Below are the code and all the weights of a small trained network. Each question names an input and a target symbol and asks about switching units off, where a switched-off unit gives its printed mean instead of its output.

import numpy as np


def w(rows, s, z=0):
    codes = np.array(rows[::2]) - 128.0
    scale = np.full(codes.shape[1], s)
    scale[-1] = z or s
    return codes * scale


def norm(h):
    return h / np.sqrt((h * h).mean(-1, keepdims=True) + 1e-5)


def f(y):
    return np.maximum(y, 0)


def softmax(a):
    e = np.exp(a - a.max(-1, keepdims=True))
    return e / e.sum(-1, keepdims=True)


def log_softmax(a):
    a = a - a.max(-1, keepdims=True)
    return a - np.log(np.exp(a).sum(-1, keepdims=True))


def net(x, mask):
    ids = ['αγδεηθξπστφψ'.index(c) for c in x.split()]
    T = len(ids)
    res = E[ids] + P[:T]
    r = norm(res)
    for j in range(2):
        rows = slice(2 * j, 2 * j + 2)
        q, k, v = (r @ M[0][rows].T for M in (Q, K, V))
        z = softmax(np.where(np.tri(T) > 0, q @ k.T / 2**0.5, -1e9)) @ v
        o = O[0][rows]
        res = res + np.where(mask[j], z, o[:, -1]) @ o[:, :-1]
    y = f(norm(res) @ A[0][:, :-1].T + A[0][:, -1])
    res = res + np.where(mask[2:6], y, B[0][:, -1]) @ B[0][:, :-1]
    return log_softmax(norm(res)[-1] @ U[:, :-1].T + U[:, -1])


Q, K, V, O, A, B = {}, {}, {}, {}, {}, {}
E = w([
[45,49,136,151,117,26],'α',
[164,58,167,123,60,120],'γ',
[55,130,198,100,171,89],'δ',
[144,121,165,59,88,167],'ε',
[93,134,125,131,125,145],'η',
[117,153,129,97,78,217],'θ',
[104,95,105,112,45,113],'ξ',
[139,184,124,253,163,160],'π',
[150,114,186,183,149,115],'σ',
[175,96,135,186,156,190],'τ',
[166,153,143,148,47,73],'φ',
[167,175,83,93,89,116],'ψ',
],0.021)
P = w([
[84,112,77,230,25,146],'0',
[93,93,118,187,74,77],'1',
[99,99,142,182,111,63],'2',
[140,148,145,195,93,140],'3',
[155,176,185,178,137,146],'4',
[147,159,250,132,165,108],'5',
[122,219,254,133,203,149],'6',
],0.0086)
Q[0] = w([
[160,53,7,24,208,136],'head 1',
[44,95,187,121,119,189],'head 1',
[156,23,53,107,188,202],'head 2',
[80,96,222,203,89,204],'head 2',
],0.015)
K[0] = w([
[43,7,76,170,108,159],'head 1',
[175,163,176,185,139,125],'head 1',
[55,58,116,147,100,141],'head 2',
[133,122,136,138,202,212],'head 2',
],0.018)
V[0] = w([
[81,40,86,113,245,232],'head 1',
[80,208,3,26,150,105],'head 1',
[170,217,110,107,161,42],'head 2',
[22,234,197,114,61,60],'head 2',
],0.019)
O[0] = w([
[19,179,152,92,157,156,3],'head 1',
[66,7,70,44,81,127,78],'head 1',
[118,80,191,170,47,118,126],'head 2',
[112,153,203,78,92,12,159],'head 2',
],0.016,0.035)
A[0] = w([
[129,82,87,104,120,107,73],'neuron 1',
[144,145,114,107,46,74,254],'neuron 2',
[193,172,152,131,103,143,224],'neuron 3',
[150,1,157,92,53,195,222],'neuron 4',
],0.029,0.0032)
B[0] = w([
[76,122,129,115,124,99,155],'neuron 1',
[133,109,89,123,184,171,244],'neuron 2',
[80,84,104,122,134,86,253],'neuron 3',
[102,141,205,142,254,125,200],'neuron 4',
],0.031,0.023)
U = w([
[151,129,103,148,197,107,246],'α',
[210,145,180,130,161,124,109],'γ',
[156,148,181,83,115,99,129],'δ',
[121,112,113,108,119,115,27],'ε',
[173,165,134,77,154,115,2],'η',
[125,147,100,73,113,132,141],'θ',
[111,101,91,95,116,125,76],'ξ',
[21,112,127,208,83,117,76],'π',
[168,219,200,161,117,109,45],'σ',
[137,151,104,189,164,204,40],'τ',
[254,73,130,135,93,123,106],'φ',
[94,17,206,122,156,204,123],'ψ',
],0.009,0.004)

Each question gives the input, a string of symbols that net reads in full, and the target symbol t.
The units are the heads (2 rows each of Q, K, V and O) and the neurons (one row each of A and B). Each row of codes is followed by its name. A weight is (code - 128) times the scale printed after its matrix; where a second scale follows, it is the last column's (O, A, B and U).
mask holds one flag per unit, heads first, then neurons. A switched-off unit (its flag False) gives its mean, the last column of its rows in O or B, instead of its output. The means were averaged over made-up inputs and are rounded, as every weight is.
A unit's drop is (log p(t) with every unit on - log p(t) with that unit switched off) / (log p(t) with every unit on - log p(t) with every unit switched off).
The circuit of an input: a set's keep is (log p(t) with only the set's units on - log p(t) with every unit switched off) / (log p(t) with every unit on - log p(t) with every unit switched off). Starting from all 6 units, units are removed one at a time, each time the one whose removal leaves the highest keep (on an exact tie, the one counted first), for as long as the keep stays at least 0.8.
units of the circuit, in order: the units of the circuit, biggest drop first
top k neurons: the k neurons with the biggest drops, biggest first
drop when u is switched off: that unit's drop, to one decimal
input φ φ ψ η α, target ψ: top neuron : [neuron 4]
input γ φ θ φ φ σ ξ, target φ: units of the circuit, in order : [head 1; neuron 4]
input τ φ φ φ φ δ ε, target φ: units of the circuit, in order : [head 1; neuron 4]
input π τ γ, target τ: units of the circuit, in order : [head 2; head 1]
input φ φ θ π, target φ: top 3 neurons : [neuron 4; neuron 2; neuron 1]
input φ φ ψ ψ, target ψ: units of the circuit, in order : [head 1; neuron 4]
input π φ φ ψ ξ δ, target ψ: units of the circuit, in order : [head 1; head 2]
input φ α η ξ τ δ δ, target τ: units of the circuit, in order : [head 2; head 1; neuron 4]
input α ξ ψ π φ δ, target φ: units of the circuit, in order : [head 1; neuron 4]
input α θ θ τ δ, target τ: top 2 neurons : [neuron 4; neuron 3]
input ψ φ δ η φ τ, target φ: top 2 neurons : [neuron 4; neuron 2]
input σ δ φ α, target φ: top 2 neurons : [neuron 4; neuron 1]
input ξ α σ τ, target τ: drop when head 1 is switched off : 0.2
input α δ τ α α, target τ: drop when head 2 is switched off : 1.1
input η σ ψ ψ τ, target ψ: drop when neuron 1 is switched off : 0.1
input ψ π φ α ψ α τ, target ψ: units of the circuit, in order : [head 1]
input ε φ τ φ η, target φ: top 2 neurons : [neuron 4; neuron 2]
